Below is a small trained network, with its code and all its weights. Each question gives an input and a target symbol and asks what happens when units are switched off, that is, made to give their printed mean instead of their output.

import numpy as np


def w(rows, s, z=0):
    codes = np.array(rows[::2]) - 128.0
    scale = np.full(codes.shape[1], s)
    scale[-1] = z or s
    return codes * scale


def norm(h):
    return h / np.sqrt((h * h).mean(-1, keepdims=True) + 1e-5)


def f(y):
    return y / 2 * (1 + np.tanh(0.7978845608 * (y + 0.044715 * y**3)))


def softmax(a):
    e = np.exp(a - a.max(-1, keepdims=True))
    return e / e.sum(-1, keepdims=True)


def log_softmax(a):
    a = a - a.max(-1, keepdims=True)
    return a - np.log(np.exp(a).sum(-1, keepdims=True))


def net(x, mask):
    ids = ['ΘΣΦΩαδεημπτψ'.index(c) for c in x.split()]
    T = len(ids)
    res = E[ids] + P[:T]
    u = 0
    for l in range(3):
        q, k, v = (norm(res) @ M[l].T for M in (Q, K, V))
        z = softmax(np.where(np.tri(T) > 0, q @ k.T / 2**0.5, -1e9)) @ v
        res = res + np.where(mask[u], z, O[l][:, -1]) @ O[l][:, :-1]
        u += 1
        y = f(norm(res) @ A[l][:, :-1].T + A[l][:, -1])
        res = res + np.where(mask[u : u + 8], y, B[l][:, -1]) @ B[l][:, :-1]
        u += 8
    return log_softmax(norm(res)[-1] @ U[:, :-1].T + U[:, -1])


Q, K, V, O, A, B = {}, {}, {}, {}, {}, {}
E = w([
[68,209,111,179,196,100],'Θ',
[147,5,83,83,85,179],'Σ',
[150,51,184,89,137,137],'Φ',
[105,66,118,124,206,151],'Ω',
[59,110,141,95,66,123],'α',
[50,18,194,191,25,103],'δ',
[112,199,184,163,90,32],'ε',
[38,136,35,192,106,81],'η',
[183,131,164,111,153,63],'μ',
[151,134,228,9,135,198],'π',
[98,193,132,80,89,177],'τ',
[149,181,69,83,158,199],'ψ',
],0.018)
P = w([
[8,113,164,70,163,157],'0',
[38,131,160,93,161,149],'1',
[50,122,139,88,158,142],'2',
[70,118,131,95,158,136],'3',
[84,115,127,103,151,124],'4',
[97,113,120,109,148,118],'5',
[105,113,118,107,148,114],'6',
[114,111,110,115,145,106],'7',
[124,112,103,116,139,104],'8',
[134,115,100,117,134,98],'9',
[142,112,94,127,126,98],'10',
[152,115,87,123,112,80],'11',
[159,112,81,127,111,81],'12',
[150,111,98,134,120,94],'13',
],0.013)
Q[0] = w([
[220,252,96,192,83,177],'L0H0',
[42,100,191,148,2,130],'L0H0',
],0.0064)
K[0] = w([
[59,140,188,96,254,223],'L0H0',
[37,199,213,141,61,187],'L0H0',
],0.0061)
V[0] = w([
[179,4,156,207,250,157],'L0H0',
[191,67,146,124,84,62],'L0H0',
],0.0025)
O[0] = w([
[198,95,244,153,215,113,129],'L0H0',
[111,124,99,139,1,117,2],'L0H0',
],0.0085,0.00071)
A[0] = w([
[90,127,61,146,183,164,174],'L0N0',
[157,158,186,159,98,47,163],'L0N1',
[111,178,181,85,64,153,114],'L0N2',
[129,196,159,136,83,57,1],'L0N3',
[133,183,140,214,99,71,37],'L0N4',
[116,9,165,171,165,162,199],'L0N5',
[179,141,80,96,107,132,167],'L0N6',
[103,76,156,89,126,169,99],'L0N7',
],0.011,0.0073)
B[0] = w([
[68,184,48,97,179,108,213],'L0N0',
[47,144,165,29,171,86,133],'L0N1',
[156,148,65,4,67,129,147],'L0N2',
[73,72,124,27,157,70,126],'L0N3',
[96,51,171,77,91,1,129],'L0N4',
[37,3,149,4,113,162,254],'L0N5',
[207,36,65,119,209,127,143],'L0N6',
[200,107,63,110,108,51,173],'L0N7',
],0.0069,0.012)
Q[1] = w([
[43,48,98,28,116,122],'L1H0',
[255,250,203,158,130,153],'L1H0',
],0.0094)
K[1] = w([
[245,151,122,107,126,107],'L1H0',
[55,124,180,50,177,245],'L1H0',
],0.011)
V[1] = w([
[179,130,220,93,254,69],'L1H0',
[214,191,179,46,125,180],'L1H0',
],0.0089)
O[1] = w([
[144,101,128,156,155,88,3],'L1H0',
[178,139,120,8,148,102,85],'L1H0',
],0.015,0.003)
A[1] = w([
[117,134,37,101,116,95,115],'L1N0',
[116,77,143,142,121,166,83],'L1N1',
[96,129,57,73,100,131,77],'L1N2',
[170,140,165,156,189,209,58],'L1N3',
[102,79,133,133,4,129,114],'L1N4',
[194,116,123,151,98,176,2],'L1N5',
[159,201,194,92,119,184,82],'L1N6',
[169,106,240,121,137,142,28],'L1N7',
],0.013,0.0069)
B[1] = w([
[103,66,78,83,169,72,215],'L1N0',
[173,153,222,203,110,130,152],'L1N1',
[185,155,79,70,166,60,254],'L1N2',
[134,98,86,58,109,105,122],'L1N3',
[2,78,185,94,132,109,207],'L1N4',
[251,239,188,139,94,205,118],'L1N5',
[140,85,168,212,118,87,126],'L1N6',
[69,96,26,92,205,27,122],'L1N7',
],0.0085,0.008)
Q[2] = w([
[112,113,15,129,72,2],'L2H0',
[170,218,237,196,48,217],'L2H0',
],0.0081)
K[2] = w([
[244,83,97,94,135,108],'L2H0',
[80,216,157,132,2,125],'L2H0',
],0.0099)
V[2] = w([
[220,67,1,154,174,186],'L2H0',
[211,209,159,173,203,127],'L2H0',
],0.007)
O[2] = w([
[2,122,85,67,215,221,179],'L2H0',
[70,68,80,37,224,78,2],'L2H0',
],0.0089,0.0074)
A[2] = w([
[74,227,49,128,117,60,107],'L2N0',
[168,102,224,142,166,201,178],'L2N1',
[120,84,152,96,144,131,157],'L2N2',
[103,130,122,100,157,62,149],'L2N3',
[153,78,195,86,146,160,112],'L2N4',
[113,254,134,151,177,65,2],'L2N5',
[171,96,239,106,77,110,23],'L2N6',
[198,128,94,81,166,83,165],'L2N7',
],0.013,0.0066)
B[2] = w([
[194,61,86,166,197,162,204],'L2N0',
[96,113,128,61,236,154,149],'L2N1',
[156,135,147,178,115,96,254],'L2N2',
[99,141,156,151,89,96,232],'L2N3',
[190,134,143,151,127,186,199],'L2N4',
[153,3,123,164,81,124,133],'L2N5',
[191,144,41,173,90,123,141],'L2N6',
[96,206,175,157,142,135,216],'L2N7',
],0.013,0.0077)
U = w([
[178,145,87,83,170,109,182],'Θ',
[142,98,83,207,103,159,102],'Σ',
[64,100,160,89,213,172,207],'Φ',
[94,70,91,90,22,179,104],'Ω',
[101,121,195,169,90,67,99],'α',
[159,67,128,199,152,2,58],'δ',
[62,126,30,156,38,52,107],'ε',
[63,178,206,217,76,158,197],'η',
[158,163,49,102,185,162,32],'μ',
[213,16,97,88,90,155,1],'π',
[209,73,219,114,168,210,146],'τ',
[126,169,91,53,46,135,249],'ψ',
],0.0099,0.0045)

Each question gives the input, a string of symbols that net reads in full, and the target symbol t.
The units are the heads (2 rows each of Q, K, V and O) and the neurons (one row each of A and B). Each row of codes is followed by its name. A weight is (code - 128) times the scale printed after its matrix; where a second scale follows, it is the last column's (O, A, B and U).
mask holds one flag per unit, layer by layer, with each layer's heads first. A switched-off unit (its flag False) gives its mean, the last column of its rows in O or B, instead of its output. The means were averaged over made-up inputs and are rounded, as every weight is.
A unit's drop is (log p(t) with every unit on - log p(t) with that unit switched off) / (log p(t) with every unit on - log p(t) with every unit switched off).
The circuit of an input: a set's keep is (log p(t) with only the set's units on - log p(t) with every unit switched off) / (log p(t) with every unit on - log p(t) with every unit switched off). Starting from the 12 units with the biggest drops (on a tie, the unit counted first), units are removed one at a time, each time the one whose removal leaves the highest keep (on an exact tie, the one counted first), for as long as the keep stays at least 0.8.
units of the circuit, in order: the units of the circuit, biggest drop first
k most important neurons: the k neurons with the biggest drops, biggest first
k most important neurons of layer l: the k neurons of layer l with the biggest drops, biggest first
input Σ η Ω α Σ Ω Ω Σ Ω δ, target η: units of the circuit, in order -> (L1H0)
input ψ Ω Σ Ω Ω Σ Φ Ω ψ Ω ψ Ω Ω ψ, target Φ: units of the circuit, in order -> (L0H0 L0N7)
input Ω Σ α ε Ω Ω Φ, target π: units of the circuit, in order -> (L2N6 L2H0 L0N6)
input ε Ω α Σ Ω Ω Θ, target Σ: units of the circuit, in order -> (L0N5 L2N5 L2N0)
input Θ ψ α Σ π Σ η Ω Ω Θ Ω Φ, target τ: units of the circuit, in order -> (L2N4 L0N0)
input α Σ α α δ Ω Ω Ω ψ α α, target Φ: 3 most important neurons -> (L0N6 L1N4 L0N5)
input α Σ Φ α Ω, target Ω: 3 most important neurons -> (L0N5 L0N0 L2N7)
input Ω Ω Θ Ω ψ Ω π Ω Ω τ, target Θ: 2 most important neurons of layer 0 -> (L0N2 L0N5)
input α Ω Ω Ω π Ω Ω Φ α Ω Ω Σ Θ, target δ: 3 most important neurons of layer 0 -> (L0N5 L0N4 L0N1)
input Ω ψ Σ μ, target α: 2 most important neurons -> (L0N5 L1N7)
input Σ α Ω Σ Φ α α α α α δ Ω, target Ω: units of the circuit, in order -> (L0N5 L1H0 L2H0 L0H0)
input Ω Ω α Φ Σ Ω Ω Ω, target τ: 2 most important neurons of layer 1 -> (L1N1 L1N0)
input Ω Ω Ω Ω α Ω Ω τ Ω α Ω Ω Ω, target τ: units of the circuit, in order -> (L0H0 L2N4 L0N5 L2H0)
input Ω ψ Φ Ω ε Θ, target δ: units of the circuit, in order -> (L2N5 L0N5)
input Ω Σ δ α Ω Ω Ω Φ Ω ψ α, target Φ: 2 most important neurons -> (L0N6 L0N5)
input α η τ Ω τ α Ω π Ω Ω Φ μ Φ α, target δ: 2 most important neurons -> (L0N5 L2N0)
input Σ ψ α Ω π, target ψ: units of the circuit, in order -> (L0N2 L2N0)
input Ω Σ Φ α, target ε: units of the circuit, in order -> (L0N5 L0H0)
input Σ Ω α α Θ τ, target μ: units of the circuit, in order -> (L0N5 L2N0)
input δ Ω Ω ε, target δ: units of the circuit, in order -> (L2N0)
input Ω Ω Ω Σ Ω Ω α μ α Ω Ω η Σ Ω, target η: most important neuron -> (L0N1)
input Ω Ω Φ Φ, target τ: 2 most important neurons -> (L2N4 L2N1)
input Φ Ω Θ Ω Ω Ω Φ Ω ψ α Ω ψ, target Φ: 3 most important neurons -> (L0N6 L1N2 L0N2)
input α α α Ω Ω Φ, target π: 2 most important neurons -> (L2N6 L0N7)
input α Ω Ω α Ω Ω Ω Ω Φ η, target η: 3 most important neurons -> (L0N5 L1N2 L0N7)
input α Ω Φ ψ τ Θ Ω α τ, target Θ: 2 most important neurons of layer 0 -> (L0N5 L0N2)
input Ω Ω η Ω Ω η, target η: most important neuron -> (L1N2)
